Below is a small trained network, with its code and all its weights. Each question gives an input and a target symbol and asks what happens when units are switched off, that is, made to give their printed mean instead of their output.

import numpy as np


def w(rows, s, z=0):
    codes = np.array(rows[::2]) - 128.0
    scale = np.full(codes.shape[1], s)
    scale[-1] = z or s
    return codes * scale


def f(y):
    return y / 2 * (1 + np.tanh(0.7978845608 * (y + 0.044715 * y**3)))


def softmax(a):
    e = np.exp(a - a.max(-1, keepdims=True))
    return e / e.sum(-1, keepdims=True)


def log_softmax(a):
    a = a - a.max(-1, keepdims=True)
    return a - np.log(np.exp(a).sum(-1, keepdims=True))


def net(x, mask):
    ids = ['αζλμστψ'.index(c) for c in x.split()]
    T = len(ids)
    res = E[ids] + P[:T]
    u = 0
    for l in range(2):
        r = res
        for j in range(2):
            rows = slice(4 * j, 4 * j + 4)
            q, k, v = (r @ M[l][rows].T for M in (Q, K, V))
            z = softmax(np.where(np.tri(T) > 0, q @ k.T / 4**0.5, -1e9)) @ v
            o = O[l][rows]
            res = res + np.where(mask[u + j], z, o[:, -1]) @ o[:, :-1]
        u += 2
        y = f(res @ A[l][:, :-1].T + A[l][:, -1])
        res = res + np.where(mask[u : u + 8], y, B[l][:, -1]) @ B[l][:, :-1]
        u += 8
    return log_softmax(res[-1] @ U[:, :-1].T + U[:, -1])


Q, K, V, O, A, B = {}, {}, {}, {}, {}, {}
E = w([
[121,176,128,154,161,223,203],'α',
[76,82,178,229,155,133,67],'ζ',
[56,74,144,180,141,111,215],'λ',
[128,132,62,144,206,5,198],'μ',
[140,154,71,167,177,34,54],'σ',
[30,138,206,118,61,198,154],'τ',
[129,210,169,79,111,121,63],'ψ',
],0.017)
P = w([
[158,77,117,72,148,136,132],'0',
[146,138,246,158,90,37,148],'1',
[146,85,114,82,163,143,127],'2',
[154,149,178,158,64,65,142],'3',
[134,91,110,91,172,148,123],'4',
[145,161,122,163,52,88,128],'5',
[115,97,110,100,189,147,120],'6',
[137,174,77,174,44,109,120],'7',
[97,95,103,105,195,153,122],'8',
[123,199,35,179,39,122,115],'9',
],0.014)
Q[0] = w([
[216,82,84,123,122,156,210],'0.h0',
[146,104,129,2,185,140,11],'0.h0',
[137,254,120,105,80,183,74],'0.h0',
[250,227,55,239,254,74,81],'0.h0',
[6,116,176,119,107,172,93],'0.h1',
[181,157,98,132,39,24,129],'0.h1',
[131,120,87,209,241,37,135],'0.h1',
[221,207,153,139,141,113,18],'0.h1',
],0.0087)
K[0] = w([
[123,175,105,148,105,75,189],'0.h0',
[121,174,151,84,77,45,78],'0.h0',
[150,201,151,64,135,182,116],'0.h0',
[185,147,110,190,184,130,100],'0.h0',
[90,100,146,139,88,179,127],'0.h1',
[183,129,133,143,47,66,170],'0.h1',
[105,70,75,173,166,100,129],'0.h1',
[148,142,146,84,109,118,3],'0.h1',
],0.012)
V[0] = w([
[146,131,92,213,89,164,145],'0.h0',
[138,79,121,108,113,114,131],'0.h0',
[89,120,131,35,150,117,93],'0.h0',
[173,103,166,164,107,161,126],'0.h0',
[178,245,121,131,178,212,232],'0.h1',
[95,56,226,84,126,144,111],'0.h1',
[189,112,148,253,91,174,91],'0.h1',
[164,11,192,171,150,107,70],'0.h1',
],0.0066)
O[0] = w([
[202,120,186,116,160,87,148,167],'0.h0',
[111,103,114,125,118,155,115,80],'0.h0',
[140,183,72,216,85,186,106,42],'0.h0',
[120,125,159,166,165,124,138,162],'0.h0',
[156,154,142,101,254,64,87,254],'0.h1',
[122,138,45,115,85,99,147,218],'0.h1',
[167,130,93,211,166,150,141,162],'0.h1',
[216,151,90,43,72,161,118,176],'0.h1',
],0.0071,0.0018)
A[0] = w([
[54,38,237,176,163,28,22,167],'0.n0',
[130,130,110,79,228,119,95,255],'0.n1',
[133,53,2,98,179,129,82,134],'0.n2',
[89,71,138,137,62,150,82,146],'0.n3',
[151,112,161,175,130,106,181,127],'0.n4',
[120,34,73,64,173,184,206,40],'0.n5',
[156,177,153,83,120,255,231,91],'0.n6',
[158,166,94,57,207,148,134,157],'0.n7',
],0.0088,0.0044)
B[0] = w([
[141,54,227,68,97,102,98,207],'0.n0',
[190,197,2,162,95,163,141,254],'0.n1',
[201,37,131,75,70,137,115,177],'0.n2',
[141,190,151,153,156,196,182,195],'0.n3',
[67,150,103,56,90,96,87,182],'0.n4',
[65,104,114,105,204,76,222,188],'0.n5',
[112,122,205,85,142,57,33,187],'0.n6',
[156,193,136,167,104,108,191,219],'0.n7',
],0.0094,0.0072)
Q[1] = w([
[42,174,165,109,225,133,221],'1.h0',
[119,230,221,169,68,220,90],'1.h0',
[136,35,193,240,145,113,151],'1.h0',
[126,189,113,122,156,46,83],'1.h0',
[76,116,254,115,124,112,96],'1.h1',
[131,154,112,162,236,184,219],'1.h1',
[93,212,118,77,43,168,208],'1.h1',
[56,81,193,50,32,141,92],'1.h1',
],0.0086)
K[1] = w([
[63,162,166,154,166,125,204],'1.h0',
[129,161,193,140,174,205,110],'1.h0',
[129,76,164,209,116,122,108],'1.h0',
[164,198,119,121,110,88,109],'1.h0',
[7,92,190,107,131,137,102],'1.h1',
[136,186,153,108,173,165,205],'1.h1',
[94,183,115,139,62,122,133],'1.h1',
[48,75,92,136,63,155,101],'1.h1',
],0.012)
V[1] = w([
[140,109,89,91,160,101,179],'1.h0',
[104,50,77,3,123,73,164],'1.h0',
[149,100,160,67,160,103,144],'1.h0',
[61,101,94,229,118,147,103],'1.h0',
[170,163,191,186,159,83,173],'1.h1',
[90,124,136,175,116,124,130],'1.h1',
[158,162,41,158,57,136,185],'1.h1',
[157,120,126,146,89,110,138],'1.h1',
],0.0061)
O[1] = w([
[152,88,120,184,55,185,203,204],'1.h0',
[99,206,52,149,113,189,154,142],'1.h0',
[59,82,83,145,108,206,125,142],'1.h0',
[125,164,91,39,128,105,255,51],'1.h0',
[89,98,55,198,87,180,178,238],'1.h1',
[198,195,177,94,160,108,140,103],'1.h1',
[69,88,83,161,170,171,27,254],'1.h1',
[76,150,137,109,156,129,166,147],'1.h1',
],0.0054,0.0063)
A[1] = w([
[68,220,146,140,83,58,143,142],'1.n0',
[105,100,169,66,99,102,73,30],'1.n1',
[205,114,32,118,164,103,122,38],'1.n2',
[100,54,194,1,120,27,117,112],'1.n3',
[190,113,127,144,200,221,140,142],'1.n4',
[212,125,89,101,151,119,77,2],'1.n5',
[124,216,67,93,54,112,132,53],'1.n6',
[145,117,50,154,163,178,133,30],'1.n7',
],0.0098,0.007)
B[1] = w([
[160,86,137,158,106,115,123,214],'1.n0',
[136,147,26,156,167,139,155,153],'1.n1',
[196,148,172,119,130,71,88,202],'1.n2',
[96,189,173,83,169,185,92,208],'1.n3',
[175,104,122,108,119,187,160,224],'1.n4',
[162,239,2,65,104,135,125,136],'1.n5',
[138,97,148,217,162,164,125,143],'1.n6',
[121,151,172,80,174,31,106,248],'1.n7',
],0.012,0.011)
U = w([
[122,168,161,84,129,141,81,160],'α',
[165,81,161,163,44,32,104,204],'ζ',
[143,182,48,254,148,189,99,203],'λ',
[167,162,82,123,82,127,105,54],'μ',
[192,60,116,127,148,180,97,89],'σ',
[125,142,74,117,128,123,145,153],'τ',
[192,172,112,156,164,147,151,3],'ψ',
],0.0088,0.0047)

Each question gives the input, a string of symbols that net reads in full, and the target symbol t.
The units are the heads (4 rows each of Q, K, V and O) and the neurons (one row each of A and B). Each row of codes is followed by its name. A weight is (code - 128) times the scale printed after its matrix; where a second scale follows, it is the last column's (O, A, B and U).
mask holds one flag per unit, layer by layer, with each layer's heads first. A switched-off unit (its flag False) gives its mean, the last column of its rows in O or B, instead of its output. The means were averaged over made-up inputs and are rounded, as every weight is.
A unit's drop is (log p(t) with every unit on - log p(t) with that unit switched off) / (log p(t) with every unit on - log p(t) with every unit switched off).
The circuit of an input: a set's keep is (log p(t) with only the set's units on - log p(t) with every unit switched off) / (log p(t) with every unit on - log p(t) with every unit switched off). Starting from the 12 units with the biggest drops (on a tie, the unit counted first), units are removed one at a time, each time the one whose removal leaves the highest keep (on an exact tie, the one counted first), for as long as the keep stays at least 0.8.
circuit, biggest first: the units of the circuit, biggest drop first
unit that matters most: the unit with the biggest drop
top k neurons: the k neurons with the biggest drops, biggest first
k most important neurons of layer l: the k neurons of layer l with the biggest drops, biggest first
heads that matter: for each layer, one digit per head in row order, 1 if its drop is at least 0.15 and else 0, layers parted by /
input α α μ α α α α μ σ σ, target ζ: circuit, biggest first -> 0.h1; 0.n0
input ψ μ τ α α α σ ψ, target ζ: heads that matter -> 11 / 11
input α ψ λ ζ τ λ ζ μ ζ τ, target ζ: 4 most important neurons of layer 1 -> 1.n0; 1.n3; 1.n1; 1.n4
input λ α α μ α ζ, target α: heads that matter -> 00 / 10
input α α ζ λ, target α: circuit, biggest first -> 1.n3; 0.n0; 0.n1
input ζ α α α α ψ α ψ, target ζ: top 2 neurons -> 0.n6; 0.n2
input λ α α λ α σ α α μ σ, target ζ: circuit, biggest first -> 0.h1; 0.n1; 1.n3
input α λ α α ζ λ α α α ζ, target ζ: circuit, biggest first -> 0.n0
input λ α α λ α λ, target λ: heads that matter -> 01 / 10
input λ ζ λ σ α α α ζ λ λ, target λ: circuit, biggest first -> 1.n6; 0.n0
input α τ ζ λ λ α, target ζ: heads that matter -> 00 / 00
input α τ α α, target λ: heads that matter -> 01 / 01
input τ α τ λ λ τ, target λ: 2 most important neurons of layer 0 -> 0.n0; 0.n3
input ψ α λ α α μ, target α: unit that matters most -> 0.h1
input λ μ ζ α, target α: top 4 neurons -> 0.n6; 1.n3; 0.n1; 0.n7
input λ τ ψ α α ψ α τ, target ζ: 2 most important neurons of layer 0 -> 0.n1; 0.n6
input ζ ψ σ λ λ α ψ α, target ζ: heads that matter -> 01 / 00
input α ζ λ α τ α α σ, target α: top 2 neurons -> 1.n3; 0.n0
input μ ζ ζ ζ, target λ: 2 most important neurons of layer 1 -> 1.n7; 1.n2
input ζ μ τ σ, target α: circuit, biggest first -> 1.n3; 0.n0
input λ μ α α μ α α α λ μ, target λ: top 4 neurons -> 1.n6; 0.n5; 0.n2; 0.n3
input λ λ λ λ ψ α λ τ τ τ, target λ: heads that matter -> 10 / 00
input σ ζ α α λ τ α α α μ, target α: 3 most important neurons of layer 0 -> 0.n0; 0.n7; 0.n4
input λ α τ μ ψ ζ μ α α, target ψ: top 3 neurons -> 0.n1; 1.n7; 1.n4
input α τ α α ζ, target σ: 2 most important neurons of layer 1 -> 1.n7; 1.n4
